Here is a tiny trained network, its code and every weight. The questions are about switching its units off for an input and a target symbol, where a switched-off unit gives its printed mean instead of its output.

import numpy as np


def w(rows, s, z=0):
    codes = np.array(rows[::2]) - 128.0
    scale = np.full(codes.shape[1], s)
    scale[-1] = z or s
    return codes * scale


def f(y):
    return np.maximum(y, 0)


def softmax(a):
    e = np.exp(a - a.max(-1, keepdims=True))
    return e / e.sum(-1, keepdims=True)


def log_softmax(a):
    a = a - a.max(-1, keepdims=True)
    return a - np.log(np.exp(a).sum(-1, keepdims=True))


def net(x, mask):
    ids = ['ΔΘΠΣΦΩαγζημψ'.index(c) for c in x.split()]
    T = len(ids)
    res = E[ids] + P[:T]
    u = 0
    for l in range(2):
        r = res
        for j in range(2):
            rows = slice(2 * j, 2 * j + 2)
            q, k, v = (r @ M[l][rows].T for M in (Q, K, V))
            z = softmax(np.where(np.tri(T) > 0, q @ k.T / 2**0.5, -1e9)) @ v
            o = O[l][rows]
            res = res + np.where(mask[u + j], z, o[:, -1]) @ o[:, :-1]
        u += 2
        y = f(res @ A[l][:, :-1].T + A[l][:, -1])
        res = res + np.where(mask[u : u + 8], y, B[l][:, -1]) @ B[l][:, :-1]
        u += 8
    return log_softmax(res[-1] @ U[:, :-1].T + U[:, -1])


Q, K, V, O, A, B = {}, {}, {}, {}, {}, {}
E = w([
[250,156,99,97,173,129,67,144,96],'Δ',
[132,169,199,106,84,121,165,115,158],'Θ',
[142,114,32,136,40,134,137,141,106],'Π',
[211,121,37,123,101,140,152,81,116],'Σ',
[118,93,87,68,134,213,133,143,95],'Φ',
[136,198,82,164,89,165,144,82,171],'Ω',
[97,55,155,120,134,139,180,110,96],'α',
[195,191,89,151,78,117,98,99,123],'γ',
[70,159,144,188,137,186,141,169,103],'ζ',
[161,151,153,39,120,130,81,92,148],'η',
[159,138,94,90,190,48,175,213,134],'μ',
[137,116,163,127,90,72,64,130,167],'ψ',
],0.017)
P = w([
[243,156,64,207,89,152,148,2,33],'0',
[190,169,88,176,99,163,145,26,95],'1',
[165,177,105,141,80,153,149,70,104],'2',
[140,170,112,107,58,150,137,111,112],'3',
[120,166,127,74,46,148,135,157,129],'4',
[100,170,134,36,50,135,127,194,118],'5',
[78,155,142,21,31,129,122,216,120],'6',
],0.0054)
Q[0] = w([
[79,89,207,170,201,135,190,137,116],'0.h1',
[83,36,175,153,248,134,135,132,88],'0.h1',
[213,125,98,81,70,84,153,174,64],'0.h2',
[144,138,118,141,153,77,94,165,150],'0.h2',
],0.011)
K[0] = w([
[132,134,110,199,63,166,135,38,119],'0.h1',
[160,138,67,183,73,151,115,3,92],'0.h1',
[113,101,147,49,195,66,140,186,149],'0.h2',
[129,155,109,175,157,95,102,142,138],'0.h2',
],0.011)
V[0] = w([
[188,151,104,44,255,158,115,121,41],'0.h1',
[153,52,165,86,161,62,3,120,202],'0.h1',
[145,117,205,103,70,167,63,89,119],'0.h2',
[190,172,86,241,189,29,144,230,115],'0.h2',
],0.0058)
O[0] = w([
[122,176,146,121,255,168,112,153,209,201],'0.h1',
[86,110,102,108,103,79,103,78,234,1],'0.h1',
[62,176,155,123,189,144,105,72,135,205],'0.h2',
[174,102,114,195,91,85,70,188,142,56],'0.h2',
],0.0085,0.0024)
A[0] = w([
[100,221,183,131,82,158,199,70,132,220],'0.n1',
[131,70,144,150,193,113,195,157,56,252],'0.n2',
[171,54,109,173,123,45,101,181,147,161],'0.n3',
[184,124,74,158,3,119,135,89,128,179],'0.n4',
[218,223,176,135,145,9,64,126,151,218],'0.n5',
[174,77,68,127,172,77,166,177,102,119],'0.n6',
[84,153,111,102,158,197,152,139,134,150],'0.n7',
[71,157,21,139,140,100,196,113,219,82],'0.n8',
],0.0068,0.0026)
B[0] = w([
[76,209,151,145,141,91,211,188,97,255],'0.n1',
[73,77,112,133,133,202,179,91,192,171],'0.n2',
[102,145,60,139,31,122,172,160,171,162],'0.n3',
[126,156,81,237,54,90,166,81,120,205],'0.n4',
[72,136,154,129,61,226,126,96,184,217],'0.n5',
[161,172,70,73,79,144,194,105,159,154],'0.n6',
[74,156,70,89,111,135,128,156,69,179],'0.n7',
[107,173,207,112,168,159,1,64,187,148],'0.n8',
],0.0064,0.01)
Q[1] = w([
[81,160,162,123,64,85,156,78,146],'1.h1',
[34,254,154,119,119,196,209,108,53],'1.h1',
[30,199,82,157,63,215,192,101,154],'1.h2',
[59,146,105,148,106,148,202,155,95],'1.h2',
],0.0084)
K[1] = w([
[102,104,155,70,87,58,142,140,167],'1.h1',
[2,101,198,74,117,129,106,201,95],'1.h1',
[57,113,130,80,123,100,138,224,203],'1.h2',
[71,94,122,94,112,112,182,212,139],'1.h2',
],0.0076)
V[1] = w([
[98,141,254,127,142,76,204,136,166],'1.h1',
[53,28,128,156,174,135,119,120,123],'1.h1',
[96,191,155,206,130,168,98,184,131],'1.h2',
[44,81,159,100,131,163,132,144,110],'1.h2',
],0.0073)
O[1] = w([
[231,101,167,152,131,40,156,153,230,215],'1.h1',
[117,124,2,147,99,190,148,136,181,3],'1.h1',
[133,50,53,142,195,97,31,191,110,210],'1.h2',
[153,160,121,123,24,116,98,196,158,138],'1.h2',
],0.0076,0.0078)
A[1] = w([
[114,115,48,163,132,133,139,181,230,248],'1.n1',
[56,70,96,112,45,113,193,73,114,91],'1.n2',
[89,154,86,92,153,213,15,110,91,212],'1.n3',
[181,137,76,207,89,82,195,226,90,94],'1.n4',
[139,98,160,254,115,105,38,102,143,236],'1.n5',
[114,195,114,81,189,112,83,99,151,88],'1.n6',
[93,131,157,31,84,89,111,99,161,64],'1.n7',
[138,114,113,147,238,165,118,20,139,205],'1.n8',
],0.0064,0.0016)
B[1] = w([
[128,108,169,105,73,193,92,122,155,179],'1.n1',
[192,166,139,171,137,161,90,105,155,193],'1.n2',
[202,105,168,99,76,104,141,183,108,207],'1.n3',
[118,82,123,166,254,164,130,167,177,254],'1.n4',
[70,97,148,90,56,43,173,167,114,188],'1.n5',
[135,162,113,119,147,126,73,158,149,177],'1.n6',
[105,148,60,186,187,121,114,55,96,186],'1.n7',
[98,58,139,56,145,91,117,78,150,171],'1.n8',
],0.0087,0.0096)
U = w([
[195,204,125,81,81,120,133,194,76,63],'Δ',
[213,97,166,143,149,44,165,173,160,192],'Θ',
[94,102,79,203,182,127,32,209,118,172],'Π',
[220,147,135,197,163,143,76,97,82,26],'Σ',
[119,72,111,56,146,104,147,145,125,98],'Φ',
[95,199,110,111,207,112,66,86,148,250],'Ω',
[140,48,139,106,158,131,152,48,132,125],'α',
[95,130,128,158,45,75,119,95,161,158],'γ',
[7,128,110,154,208,109,147,125,63,13],'ζ',
[214,79,171,108,147,112,2,139,166,190],'η',
[169,119,154,155,118,203,156,121,235,90],'μ',
[53,63,190,111,91,83,119,143,69,70],'ψ',
],0.0058,0.0019)

Each question gives the input, a string of symbols that net reads in full, and the target symbol t.
The units are the heads (2 rows each of Q, K, V and O) and the neurons (one row each of A and B). Each row of codes is followed by its name. A weight is (code - 128) times the scale printed after its matrix; where a second scale follows, it is the last column's (O, A, B and U).
mask holds one flag per unit, layer by layer, with each layer's heads first. A switched-off unit (its flag False) gives its mean, the last column of its rows in O or B, instead of its output. The means were averaged over made-up inputs and are rounded, as every weight is.
A unit's drop is (log p(t) with every unit on - log p(t) with that unit switched off) / (log p(t) with every unit on - log p(t) with every unit switched off).
The circuit of an input: a set's keep is (log p(t) with only the set's units on - log p(t) with every unit switched off) / (log p(t) with every unit on - log p(t) with every unit switched off). Starting from the 12 units with the biggest drops (on a tie, the unit counted first), units are removed one at a time, each time the one whose removal leaves the highest keep (on an exact tie, the one counted first), for as long as the keep stays at least 0.8.
circuit, biggest first: the units of the circuit, biggest drop first
most important unit: the unit with the biggest drop
k most important neurons: the k neurons with the biggest drops, biggest first
top k neurons in layer l: the k neurons of layer l with the biggest drops, biggest first
which heads matter: for each layer, one digit per head in row order, 1 if its drop is at least 0.15 and else 0, layers parted by /
input Θ Θ Δ γ, target η: most important unit	0.h1
input Θ ζ μ Θ Π, target Π: top 2 neurons in layer 0	(0.n5 0.n4)
input Ω Θ α α Θ Θ η, target Ω: circuit, biggest first	(1.n7 0.h1 0.h2)
input μ ψ η Φ, target Φ: which heads matter	11 / 11
input μ Ω Θ Δ Φ η γ, target γ: circuit, biggest first	(0.h2 0.n4 1.n5)
input η Θ Ω ζ Θ μ α, target α: which heads matter	01 / 01
input γ μ Ω η, target η: circuit, biggest first	(0.h1 0.h2 0.n1 0.n4)
input γ γ Δ Π, target η: 2 most important neurons	(1.n3 0.n8)
input μ Φ ψ α Ω ζ, target ζ: circuit, biggest first	(0.h2 0.n3 1.h2)
input μ ψ μ Ω γ, target γ: circuit, biggest first	(0.h2 1.n5 0.n4)
input Ω Θ μ ζ, target ζ: top 2 neurons in layer 0	(0.n6 0.n5)
input α Ω Σ α γ γ, target μ: which heads matter	00 / 11
input Θ γ Θ η η α μ, target μ: 3 most important neurons	(0.n3 0.n6 0.n5)
input γ γ Π ψ Δ ψ Π, target γ: 3 most important neurons	(0.n8 0.n4 1.n5)
input ψ Θ μ ζ γ γ Ω, target Ω: which heads matter	11 / 01
input ψ ψ Θ Π, target Θ: which heads matter	01 / 10
input Δ Θ Θ Θ Σ, target Θ: which heads matter	00 / 10
input μ ζ ψ Θ Ω ψ ψ, target ψ: 4 most important neurons	(0.n6 0.n1 1.n5 0.n7)
input Δ Π Φ Π, target Δ: 2 most important neurons	(1.n3 0.n7)
input γ Ω ψ η Δ, target η: most important unit	1.n3
input Φ μ α, target α: circuit, biggest first	(0.h2 1.h2 1.n8 0.n6)
input ζ α γ α Θ μ Σ, target Σ: 4 most important neurons	(0.n1 0.n6 1.n2 0.n4)
input Θ μ Θ μ μ Θ Δ, target Δ: which heads matter	11 / 10
input ζ Ω Φ ψ γ Φ, target Δ: 2 most important neurons	(1.n3 0.n7)
input ψ Ω γ Ω, target γ: which heads matter	10 / 00
input Ω Θ Π μ ψ, target ψ: most important unit	0.h2
input α Δ Θ ψ Π, target γ: 4 most important neurons	(0.n8 1.n5 0.n4 0.n1)
input ζ Θ Δ, target η: which heads matter	10 / 00
